Below is a small trained network, with its code and all its weights. Each question gives an input and a class and asks what happens when units are switched off, that is, made to give their printed mean instead of their output.

import numpy as np


def w(rows, s, z=0):
    codes = np.array(rows[::2]) - 128.0
    scale = np.full(codes.shape[1], s)
    scale[-1] = z or s
    return codes * scale


def norm(h):
    return h / np.sqrt((h * h).mean(-1, keepdims=True) + 1e-5)


def f(y):
    return y / 2 * (1 + np.tanh(0.7978845608 * (y + 0.044715 * y**3)))


def log_softmax(a):
    a = a - a.max(-1, keepdims=True)
    return a - np.log(np.exp(a).sum(-1, keepdims=True))


def net(x, mask):
    res = np.array(x, float).reshape(1, 8) / 4 @ E
    u = 0
    for l in range(3):
        y = f(norm(res) @ A[l][:, :-1].T + A[l][:, -1])
        res = res + np.where(mask[u : u + 5], y, B[l][:, -1]) @ B[l][:, :-1]
        u += 5
    return log_softmax(norm(res)[-1] @ U[:, :-1].T + U[:, -1])


A, B = {}, {}
E = w([
[72,103,113,118,113],'x0',
[68,139,173,141,66],'x1',
[198,124,68,159,49],'x2',
[136,71,165,106,81],'x3',
[60,178,127,119,133],'x4',
[96,139,45,49,118],'x5',
[155,211,254,86,178],'x6',
[93,246,63,114,51],'x7',
],0.01)
A[0] = w([
[136,120,88,127,200,108],'0.n1',
[106,79,159,158,128,72],'0.n2',
[239,79,62,190,130,67],'0.n3',
[167,85,142,2,81,67],'0.n4',
[135,86,81,116,245,1],'0.n5',
],0.022,0.0069)
B[0] = w([
[114,136,152,72,99,174],'0.n1',
[86,140,168,120,99,165],'0.n2',
[231,91,105,133,63,245],'0.n3',
[110,113,92,206,195,193],'0.n4',
[78,117,133,2,179,188],'0.n5',
],0.031,0.011)
A[1] = w([
[186,42,154,124,202,51],'1.n1',
[180,61,155,82,232,1],'1.n2',
[128,33,187,122,141,103],'1.n3',
[240,178,247,106,244,108],'1.n4',
[146,83,223,135,137,80],'1.n5',
],0.015,0.0056)
B[1] = w([
[170,116,97,73,165,190],'1.n1',
[93,136,124,49,145,181],'1.n2',
[101,103,131,143,120,192],'1.n3',
[202,252,192,157,129,255],'1.n4',
[90,90,117,138,91,174],'1.n5',
],0.02,0.0057)
A[2] = w([
[130,160,58,101,111,153],'2.n1',
[59,188,1,121,69,140],'2.n2',
[160,134,94,115,169,2],'2.n3',
[85,59,209,166,102,99],'2.n4',
[138,119,125,147,211,63],'2.n5',
],0.019,0.0035)
B[2] = w([
[62,147,63,165,98,206],'2.n1',
[34,202,5,167,56,254],'2.n2',
[100,127,182,146,136,142],'2.n3',
[74,45,214,192,138,194],'2.n4',
[183,92,109,115,216,169],'2.n5',
],0.016,0.0062)
U = w([
[206,82,91,112,56,234],'0',
[159,225,178,135,147,75],'1',
[73,181,46,164,98,3],'2',
[74,82,197,145,120,107],'3',
[88,137,148,6,160,134],'4',
[128,111,105,173,208,79],'5',
],0.021,0.0012)

Each question gives the input, the list of numbers given to net, and the class t.
The units are the neurons (one row each of A and B). Each row of codes is followed by its name. A weight is (code - 128) times the scale printed after its matrix; where a second scale follows, it is the last column's (A, B and U).
mask holds one flag per neuron, layer by layer. A switched-off neuron (its flag False) gives its mean, the last column of its row in B, instead of its output. The means were averaged over made-up inputs and are rounded, as every weight is.
A unit's drop is (log p(t) with every unit on - log p(t) with that unit switched off) / (log p(t) with every unit on - log p(t) with every unit switched off).
The circuit of an input: a set's keep is (log p(t) with only the set's units on - log p(t) with every unit switched off) / (log p(t) with every unit on - log p(t) with every unit switched off). Starting from the 12 units with the biggest drops (on a tie, the unit counted first), units are removed one at a time, each time the one whose removal leaves the highest keep (on an exact tie, the one counted first), for as long as the keep stays at least 0.8.
circuit, biggest first: the units of the circuit, biggest drop first
k most important neurons: the k neurons with the biggest drops, biggest first
top k neurons in layer l: the k neurons of layer l with the biggest drops, biggest first
drop of u: that unit's drop, to one decimal
input [3,-3,5,-4,5,5,-5,-8], class 4: circuit, biggest first	(0.n5)
input [3,4,5,6,0,-8,6,6], class 1: circuit, biggest first	(0.n3; 1.n4)
input [4,6,1,-1,3,6,-5,-7], class 3: 2 most important neurons	(2.n4; 0.n2)
input [-4,2,-6,6,-7,-3,-3,7], class 3: top 2 neurons in layer 1	(1.n1; 1.n4)
input [2,4,-7,-3,2,-7,-2,5], class 3: circuit, biggest first	(2.n4; 1.n4)
input [7,5,3,4,-6,6,-5,-1], class 5: 2 most important neurons	(0.n4; 0.n1)
input [-4,-4,1,4,-1,8,-2,-8], class 4: 2 most important neurons	(0.n5; 1.n2)
input [6,-7,5,8,2,-8,6,2], class 1: 2 most important neurons	(1.n4; 0.n3)
input [5,2,-5,8,-6,6,-3,4], class 5: 2 most important neurons	(0.n4; 2.n5)
input [-4,6,-1,3,-3,-5,-5,-1], class 3: 2 most important neurons	(0.n2; 2.n4)
input [6,8,0,6,3,-8,-2,7], class 3: top 2 neurons in layer 2	(2.n4; 2.n1)
input [0,1,2,1,8,0,3,-3], class 1: 3 most important neurons	(1.n4; 0.n3; 0.n5)
input [2,1,3,8,3,-4,4,-6], class 3: drop of 0.n2	0.1
input [6,-3,5,0,4,-4,5,0], class 1: drop of 0.n1	0.0
input [5,4,0,1,0,3,-2,-6], class 3: drop of 0.n2	0.4
input [-1,3,-7,1,3,-1,6,0], class 1: circuit, biggest first	(1.n4)
input [6,2,0,-4,-2,-1,4,-6], class 4: top 2 neurons in layer 1	(1.n2; 1.n4)
